Read these off the array that follows.
1) Which number is the entry just right of 0.58?
2) Which number is the largest entry in the last column?
3) Which number is the second entry on the main diagonal?
4) Which number is the entry in the top-right corner?
5) Which number is the entry directly below -0.37?
6) Which number is the entry directly below -0.95?
7) Which number is the third entry, reading row by row?
8) Which number is the top-left entry?
[[-0.66 -0.07  2.44 -0.97 -0.78 -0.44 -1.09  0.95 -0.66]
 [-1.17 -0.64 -1.53 -0.32 -0.73 -0.95 -0.81 -0.93 -2.56]
 [-0.90 -0.81 -0.37 -1.06 -1.38 -0.88 -1.34 -2.37 -0.73]
 [ 0.58 -0.16  2.36 -0.36 -0.94 -0.58 -0.78 -0.55 -0.27]]
1) -0.16
2) -0.27
3) -0.64
4) -0.66
5) 2.36
6) -0.88
7) 2.44
8) -0.66

Read these off the matrix that follows.
1) Find the entry just right of the largest entry.
2) Find the entry just left of the largest entry.
3) Find the entry just left of -1.596.
4) Find the largest entry.
5) Find the entry just left of 0.244.
6) Find the entry just right of the smallest entry.
7) Find the entry just right of -2.606.
[[  8.807   7.802   5.283 -16.992   0.983   0.818  -9.203 -13.769 -20.379
   -7.251  -6.251   8.970   7.621  -5.524   3.289]
 [ -2.795   2.067  -4.056  -0.752   0.818  -2.026   0.575  -1.504   5.774
   -0.511  -2.239  -7.811  -4.828   2.319   0.484]
 [ -7.374   9.156  -7.657  -3.003   1.988  -6.210   2.709  -2.956  14.919
   -4.498  -4.304 -21.043  -8.510   7.176   8.160]
 [ -0.116  -0.898   0.800  -4.483  -2.606  -1.708  -3.188  -3.118  -7.059
   -4.080  -1.764   1.525   1.831  -3.494   0.244]
 [ -1.852  -0.050  -2.580  -0.606  -0.175  -1.388  -0.307  -1.219   2.108
   -0.459  -1.596  -3.953  -3.067   0.443  -0.999]]
1) -4.498
2) -2.956
3) -0.459
4) 14.919
5) -3.494
6) -8.510
7) -1.708
